Below are the code and all the weights of a small trained network. Each question names an input and a target symbol and asks about switching units off, where a switched-off unit gives its printed mean instead of its output.

import numpy as np


def w(rows, s, z=0):
    codes = np.array(rows[::2]) - 128.0
    scale = np.full(codes.shape[1], s)
    scale[-1] = z or s
    return codes * scale


def norm(h):
    return h / np.sqrt((h * h).mean(-1, keepdims=True) + 1e-5)


def f(y):
    return np.maximum(y, 0)


def softmax(a):
    e = np.exp(a - a.max(-1, keepdims=True))
    return e / e.sum(-1, keepdims=True)


def log_softmax(a):
    a = a - a.max(-1, keepdims=True)
    return a - np.log(np.exp(a).sum(-1, keepdims=True))


def net(x, mask):
    ids = ['ΓΔΘαβελμω'.index(c) for c in x.split()]
    T = len(ids)
    res = E[ids] + P[:T]
    r = norm(res)
    for j in range(2):
        rows = slice(4 * j, 4 * j + 4)
        q, k, v = (r @ M[0][rows].T for M in (Q, K, V))
        z = softmax(np.where(np.tri(T) > 0, q @ k.T / 4**0.5, -1e9)) @ v
        o = O[0][rows]
        res = res + np.where(mask[j], z, o[:, -1]) @ o[:, :-1]
    y = f(norm(res) @ A[0][:, :-1].T + A[0][:, -1])
    res = res + np.where(mask[2:6], y, B[0][:, -1]) @ B[0][:, :-1]
    return log_softmax(norm(res)[-1] @ U[:, :-1].T + U[:, -1])


Q, K, V, O, A, B = {}, {}, {}, {}, {}, {}
E = w([
[108,88,105,134],'Γ',
[156,125,114,110],'Δ',
[157,106,96,138],'Θ',
[154,132,126,114],'α',
[123,157,158,147],'β',
[159,133,117,109],'ε',
[251,65,112,113],'λ',
[83,144,90,129],'μ',
[146,126,190,157],'ω',
],0.028)
P = w([
[174,169,2,220],'0',
[164,175,55,171],'1',
[162,143,52,128],'2',
[152,116,81,109],'3',
[143,134,93,85],'4',
[135,98,175,43],'5',
[176,145,89,117],'6',
],0.0076)
Q[0] = w([
[135,220,128,144],'h1',
[116,155,157,74],'h1',
[152,112,115,86],'h1',
[122,106,193,184],'h1',
[98,121,185,189],'h2',
[64,249,185,125],'h2',
[94,122,161,118],'h2',
[84,124,196,111],'h2',
],0.014)
K[0] = w([
[121,191,129,166],'h1',
[133,202,223,147],'h1',
[153,107,114,61],'h1',
[26,176,105,154],'h1',
[246,159,102,161],'h2',
[155,100,79,242],'h2',
[154,189,74,126],'h2',
[113,144,65,187],'h2',
],0.013)
V[0] = w([
[227,88,140,244],'h1',
[160,61,12,134],'h1',
[119,37,254,148],'h1',
[99,127,136,63],'h1',
[116,196,156,37],'h2',
[157,195,109,108],'h2',
[30,117,19,80],'h2',
[74,175,66,132],'h2',
],0.011)
O[0] = w([
[91,185,156,134,211],'h1',
[133,169,193,63,246],'h1',
[136,254,122,131,62],'h1',
[165,124,131,141,97],'h1',
[62,110,83,71,83],'h2',
[2,153,103,39,139],'h2',
[212,164,87,137,145],'h2',
[61,210,34,182,130],'h2',
],0.0076,0.013)
A[0] = w([
[146,106,196,132,159],'n1',
[142,149,152,163,217],'n2',
[66,115,124,253,140],'n3',
[113,85,186,166,4],'n4',
],0.013,0.0022)
B[0] = w([
[147,203,129,193,253],'n1',
[92,108,180,45,190],'n2',
[245,41,131,110,178],'n3',
[34,197,135,165,165],'n4',
],0.011,0.0052)
U = w([
[250,100,144,161,143],'Γ',
[178,72,150,79,115],'Δ',
[148,175,153,110,211],'Θ',
[111,104,149,76,42],'α',
[105,113,147,80,14],'β',
[128,90,120,51,4],'ε',
[109,228,167,115,188],'λ',
[151,153,31,148,254],'μ',
[96,146,210,154,119],'ω',
],0.015,0.0034)

Each question gives the input, a string of symbols that net reads in full, and the target symbol t.
The units are the heads (4 rows each of Q, K, V and O) and the neurons (one row each of A and B). Each row of codes is followed by its name. A weight is (code - 128) times the scale printed after its matrix; where a second scale follows, it is the last column's (O, A, B and U).
mask holds one flag per unit, heads first, then neurons. A switched-off unit (its flag False) gives its mean, the last column of its rows in O or B, instead of its output. The means were averaged over made-up inputs and are rounded, as every weight is.
A unit's drop is (log p(t) with every unit on - log p(t) with that unit switched off) / (log p(t) with every unit on - log p(t) with every unit switched off).
The circuit of an input: a set's keep is (log p(t) with only the set's units on - log p(t) with every unit switched off) / (log p(t) with every unit on - log p(t) with every unit switched off). Starting from all 6 units, units are removed one at a time, each time the one whose removal leaves the highest keep (on an exact tie, the one counted first), for as long as the keep stays at least 0.8.
circuit, biggest first: the units of the circuit, biggest drop first
unit that matters most: the unit with the biggest drop
k most important neurons: the k neurons with the biggest drops, biggest first
which heads matter: for each layer, one digit per head in row order, 1 if its drop is at least 0.15 and else 0, layers parted by /
drop of u: that unit's drop, to one decimal
input ε Γ α, target Γ: which heads matter -> 10
input Δ ε μ Θ Γ ω ε, target ω: circuit, biggest first -> (h2, n4, n1)
input μ Γ Θ Γ Γ μ Γ, target μ: which heads matter -> 01
input α β Γ λ Γ β, target Δ: circuit, biggest first -> (n3, h1, n1, h2)
input ω Γ Γ ω Γ, target ω: circuit, biggest first -> (h2, n4)
input ε β μ λ Δ ω Γ, target ω: circuit, biggest first -> (n4, n2)
input ε β ω μ, target μ: which heads matter -> 10
input μ Δ Γ Θ ω Γ α, target Γ: which heads matter -> 01
input β ε Γ α ε β, target Δ: 2 most important neurons -> (n3, n1)
input μ ω ε, target ω: which heads matter -> 11
input Θ Θ Γ μ Γ Δ Θ, target Δ: which heads matter -> 01
input μ Δ ω ω α, target ω: which heads matter -> 01
input λ μ μ Γ, target μ: which heads matter -> 01
input Γ ε ε, target Δ: unit that matters most -> h1
input ω Θ α Γ Δ Δ α, target Δ: most important neuron -> (n4)
input λ Θ Δ μ μ α, target μ: which heads matter -> 11
input Γ Γ Γ ε λ ω Θ, target ω: circuit, biggest first -> (h2, n4)
input ε ω Δ μ ε, target μ: 2 most important neurons -> (n2, n3)
input α Θ β α ε Δ α, target Δ: 2 most important neurons -> (n4, n2)
input Γ β Γ ε α ε Δ, target ε: circuit, biggest first -> (h2)
input ε μ μ, target μ: drop of h2 -> 1.2
input Γ α Δ λ Γ ε, target Γ: drop of h1 -> 0.3
input ε β Δ Γ Δ μ Θ, target μ: drop of h2 -> 1.1
input α Γ Γ Δ β ω Δ, target ω: drop of h2 -> 1.4
